Here is a tiny trained network, its code and every weight. The questions are about switching its units off for an input and a class, where a switched-off unit gives its printed mean instead of its output.

import numpy as np


def w(rows, s, z=0):
    codes = np.array(rows[::2]) - 128.0
    scale = np.full(codes.shape[1], s)
    scale[-1] = z or s
    return codes * scale


def f(y):
    return np.maximum(y, 0)


def log_softmax(a):
    a = a - a.max(-1, keepdims=True)
    return a - np.log(np.exp(a).sum(-1, keepdims=True))


def net(x, mask):
    res = np.array(x, float).reshape(1, 6) / 4 @ E
    y = f(res @ A[0][:, :-1].T + A[0][:, -1])
    res = res + np.where(mask, y, B[0][:, -1]) @ B[0][:, :-1]
    return log_softmax(res[-1] @ U[:, :-1].T + U[:, -1])


A, B = {}, {}
E = w([
[183,223,78,176,161,90,195],'x0',
[181,80,161,173,129,194,158],'x1',
[73,76,27,226,84,113,133],'x2',
[35,83,120,107,152,91,255],'x3',
[109,88,144,161,229,185,126],'x4',
[218,18,20,101,176,92,120],'x5',
],0.0089)
A[0] = w([
[76,124,117,102,136,75,191,181],'neuron 0',
[94,102,92,175,73,126,133,144],'neuron 1',
[162,97,95,89,99,117,152,149],'neuron 2',
[165,123,124,130,161,93,95,160],'neuron 3',
[153,128,152,51,172,147,107,201],'neuron 4',
[84,160,188,143,129,191,112,255],'neuron 5',
[81,116,116,249,121,152,105,198],'neuron 6',
[72,104,119,181,133,139,120,168],'neuron 7',
[197,171,115,158,90,128,103,144],'neuron 8',
[138,74,117,104,154,131,108,146],'neuron 9',
[100,134,154,106,84,117,143,152],'neuron 10',
[175,134,126,158,152,112,59,178],'neuron 11',
[196,111,117,85,129,97,157,154],'neuron 12',
[66,111,78,128,104,114,138,128],'neuron 13',
[114,144,201,105,78,147,147,155],'neuron 14',
[116,92,89,112,152,153,170,100],'neuron 15',
],0.015,0.0047)
B[0] = w([
[138,186,163,213,103,82,185,245],'neuron 0',
[106,80,121,158,89,160,79,228],'neuron 1',
[73,159,110,110,97,125,181,205],'neuron 2',
[148,141,61,92,118,97,129,194],'neuron 3',
[130,143,122,85,164,100,142,238],'neuron 4',
[134,137,189,121,206,184,86,247],'neuron 5',
[175,52,179,198,108,136,84,237],'neuron 6',
[109,23,165,182,118,114,54,206],'neuron 7',
[176,147,78,122,71,255,138,230],'neuron 8',
[66,34,86,59,131,114,169,208],'neuron 9',
[95,170,166,133,130,158,109,189],'neuron 10',
[142,126,91,78,117,201,109,227],'neuron 11',
[101,153,75,91,81,101,202,217],'neuron 12',
[101,127,141,178,42,104,103,227],'neuron 13',
[88,213,183,57,189,144,90,220],'neuron 14',
[101,117,115,145,136,120,133,194],'neuron 15',
],0.0094,0.012)
U = w([
[45,115,76,26,119,83,157,4],'0',
[101,111,116,83,221,113,78,156],'1',
[240,78,184,196,209,167,91,150],'2',
[65,202,255,72,188,141,91,141],'3',
[63,99,160,204,67,103,62,27],'4',
[250,186,63,111,72,230,107,249],'5',
[144,238,95,153,110,26,188,178],'6',
],0.0081,0.0016)

Each question gives the input, the list of numbers given to net, and the class t.
The units are the neurons (one row each of A and B). Each row of codes is followed by its name. A weight is (code - 128) times the scale printed after its matrix; where a second scale follows, it is the last column's (A, B and U).
mask holds one flag per neuron, in row order. A switched-off neuron (its flag False) gives its mean, the last column of its row in B, instead of its output. The means were averaged over made-up inputs and are rounded, as every weight is.
A unit's drop is (log p(t) with every unit on - log p(t) with that unit switched off) / (log p(t) with every unit on - log p(t) with every unit switched off).
The circuit of an input: a set's keep is (log p(t) with only the set's units on - log p(t) with every unit switched off) / (log p(t) with every unit on - log p(t) with every unit switched off). Starting from the 12 units with the biggest drops (on a tie, the unit counted first), units are removed one at a time, each time the one whose removal leaves the highest keep (on an exact tie, the one counted first), for as long as the keep stays at least 0.8.
units of the circuit, in order: the units of the circuit, biggest drop first
unit that matters most: the unit with the biggest drop
top k neurons: the k neurons with the biggest drops, biggest first
drop when u is switched off: that unit's drop, to one decimal
input [5,2,-3,3,-3,-1], class 6: unit that matters most -> neuron 5
input [7,3,2,4,3,2], class 6: units of the circuit, in order -> [neuron 5; neuron 0]
input [4,3,0,4,7,5], class 0: units of the circuit, in order -> [neuron 9; neuron 5]
input [-3,4,3,4,2,-8], class 3: top 4 neurons -> [neuron 14; neuron 5; neuron 10; neuron 8]
input [4,1,3,0,2,-7], class 2: top 2 neurons -> [neuron 6; neuron 5]
input [-8,0,-7,-6,-7,5], class 0: top 2 neurons -> [neuron 9; neuron 4]
input [-8,1,-6,0,7,3], class 1: top 2 neurons -> [neuron 9; neuron 5]
input [4,-4,-3,8,7,-2], class 6: top 2 neurons -> [neuron 0; neuron 14]
input [8,-4,-6,3,-5,8], class 6: drop when neuron 0 is switched off -> 0.1
input [-2,2,-6,3,7,2], class 1: drop when neuron 2 is switched off -> 0.2
input [-4,-5,-7,1,3,3], class 0: drop when neuron 13 is switched off -> 0.0
input [1,3,-5,5,-7,0], class 6: drop when neuron 12 is switched off -> 0.2
